Below is a small trained network, with its code and all its weights. Each question gives an input and a target symbol and asks what happens when units are switched off, that is, made to give their printed mean instead of their output.

import numpy as np


def w(rows, s, z=0):
    codes = np.array(rows[::2]) - 128.0
    scale = np.full(codes.shape[1], s)
    scale[-1] = z or s
    return codes * scale


def f(y):
    return np.maximum(y, 0)


def softmax(a):
    e = np.exp(a - a.max(-1, keepdims=True))
    return e / e.sum(-1, keepdims=True)


def log_softmax(a):
    a = a - a.max(-1, keepdims=True)
    return a - np.log(np.exp(a).sum(-1, keepdims=True))


def net(x, mask):
    ids = ['αγδεημξπτψω'.index(c) for c in x.split()]
    T = len(ids)
    res = E[ids] + P[:T]
    r = res
    for j in range(2):
        rows = slice(2 * j, 2 * j + 2)
        q, k, v = (r @ M[0][rows].T for M in (Q, K, V))
        z = softmax(np.where(np.tri(T) > 0, q @ k.T / 2**0.5, -1e9)) @ v
        o = O[0][rows]
        res = res + np.where(mask[j], z, o[:, -1]) @ o[:, :-1]
    y = f(res @ A[0][:, :-1].T + A[0][:, -1])
    res = res + np.where(mask[2:10], y, B[0][:, -1]) @ B[0][:, :-1]
    return log_softmax(res[-1] @ U[:, :-1].T + U[:, -1])


Q, K, V, O, A, B = {}, {}, {}, {}, {}, {}
E = w([
[121,212,60,173],'α',
[180,118,135,54],'γ',
[147,71,164,84],'δ',
[1,193,112,123],'ε',
[191,61,67,168],'η',
[61,169,189,159],'μ',
[121,125,69,115],'ξ',
[49,36,148,159],'π',
[128,153,87,223],'τ',
[171,137,201,133],'ψ',
[136,178,117,99],'ω',
],0.019)
P = w([
[124,125,184,177],'0',
[119,120,110,80],'1',
[160,129,197,217],'2',
[119,117,119,80],'3',
[157,133,172,242],'4',
[111,121,138,74],'5',
[162,133,162,255],'6',
],0.0085)
Q[0] = w([
[198,217,150,153],'h1',
[69,58,249,150],'h1',
[60,162,134,53],'h2',
[191,196,171,165],'h2',
],0.017)
K[0] = w([
[217,136,131,227],'h1',
[107,149,251,64],'h1',
[111,157,214,50],'h2',
[155,212,62,150],'h2',
],0.015)
V[0] = w([
[104,126,85,73],'h1',
[129,123,71,149],'h1',
[78,8,161,131],'h2',
[141,123,82,170],'h2',
],0.014)
O[0] = w([
[159,78,65,141,3],'h1',
[129,88,255,63,182],'h1',
[101,111,207,61,26],'h2',
[180,114,155,153,239],'h2',
],0.0094,0.0046)
A[0] = w([
[149,135,192,225,55],'n1',
[159,174,38,52,79],'n2',
[200,170,153,172,150],'n3',
[168,58,82,61,120],'n4',
[194,219,156,139,127],'n5',
[251,148,169,93,104],'n6',
[141,241,133,123,2],'n7',
[97,99,181,117,84],'n8',
],0.011,0.0033)
B[0] = w([
[113,156,133,9,247],'n1',
[216,155,129,21,153],'n2',
[37,80,144,169,250],'n3',
[166,163,208,199,163],'n4',
[174,42,184,189,236],'n5',
[63,188,46,106,193],'n6',
[190,163,25,105,198],'n7',
[194,111,68,130,170],'n8',
],0.015,0.011)
U = w([
[77,52,5,214,133],'α',
[173,151,44,66,26],'γ',
[174,140,144,120,108],'δ',
[61,250,52,191,163],'ε',
[62,116,2,29,44],'η',
[141,207,102,85,66],'μ',
[170,152,181,170,157],'ξ',
[147,14,62,65,5],'π',
[45,131,179,164,254],'τ',
[139,226,174,224,224],'ψ',
[202,124,17,160,54],'ω',
],0.0061,0.0027)

Each question gives the input, a string of symbols that net reads in full, and the target symbol t.
The units are the heads (2 rows each of Q, K, V and O) and the neurons (one row each of A and B). Each row of codes is followed by its name. A weight is (code - 128) times the scale printed after its matrix; where a second scale follows, it is the last column's (O, A, B and U).
mask holds one flag per unit, heads first, then neurons. A switched-off unit (its flag False) gives its mean, the last column of its rows in O or B, instead of its output. The means were averaged over made-up inputs and are rounded, as every weight is.
A unit's drop is (log p(t) with every unit on - log p(t) with that unit switched off) / (log p(t) with every unit on - log p(t) with every unit switched off).
The circuit of an input: a set's keep is (log p(t) with only the set's units on - log p(t) with every unit switched off) / (log p(t) with every unit on - log p(t) with every unit switched off). Starting from all 10 units, units are removed one at a time, each time the one whose removal leaves the highest keep (on an exact tie, the one counted first), for as long as the keep stays at least 0.8.
circuit, biggest first: the units of the circuit, biggest drop first
k most important neurons: the k neurons with the biggest drops, biggest first
drop when u is switched off: that unit's drop, to one decimal
input ω α τ ε δ δ π, target π: circuit, biggest first -> h2; n8
input ψ τ ψ α δ ψ γ, target α: 2 most important neurons -> n3; n5
input μ ω ξ α ψ, target α: circuit, biggest first -> n3; h2
input α ξ η ψ, target α: circuit, biggest first -> n3; h2; h1
input ω ξ τ α ψ γ, target μ: circuit, biggest first -> n5; n4; n3; h2
input η η δ, target η: 3 most important neurons -> n6; n5; n4
input τ ψ ε, target ε: circuit, biggest first -> n5; h1
input α ω γ, target α: 3 most important neurons -> n3; n6; n5
input γ ω ξ α δ, target α: 3 most important neurons -> n2; n3; n4
input η α α τ η, target η: 2 most important neurons -> n6; n1
input ψ γ α α α α, target ω: circuit, biggest first -> n7; h2
input η ε τ ξ ψ ε τ, target τ: 3 most important neurons -> n3; n5; n1
input π ξ η τ μ μ, target ε: 3 most important neurons -> n5; n1; n2
input ω π ψ α, target ω: 2 most important neurons -> n1; n2
input δ τ ω α ω, target α: drop when h1 is switched off -> -0.1
input τ η ξ δ α, target α: drop when h1 is switched off -> -0.1
input ω ξ π α γ μ, target ε: drop when h1 is switched off -> 0.7
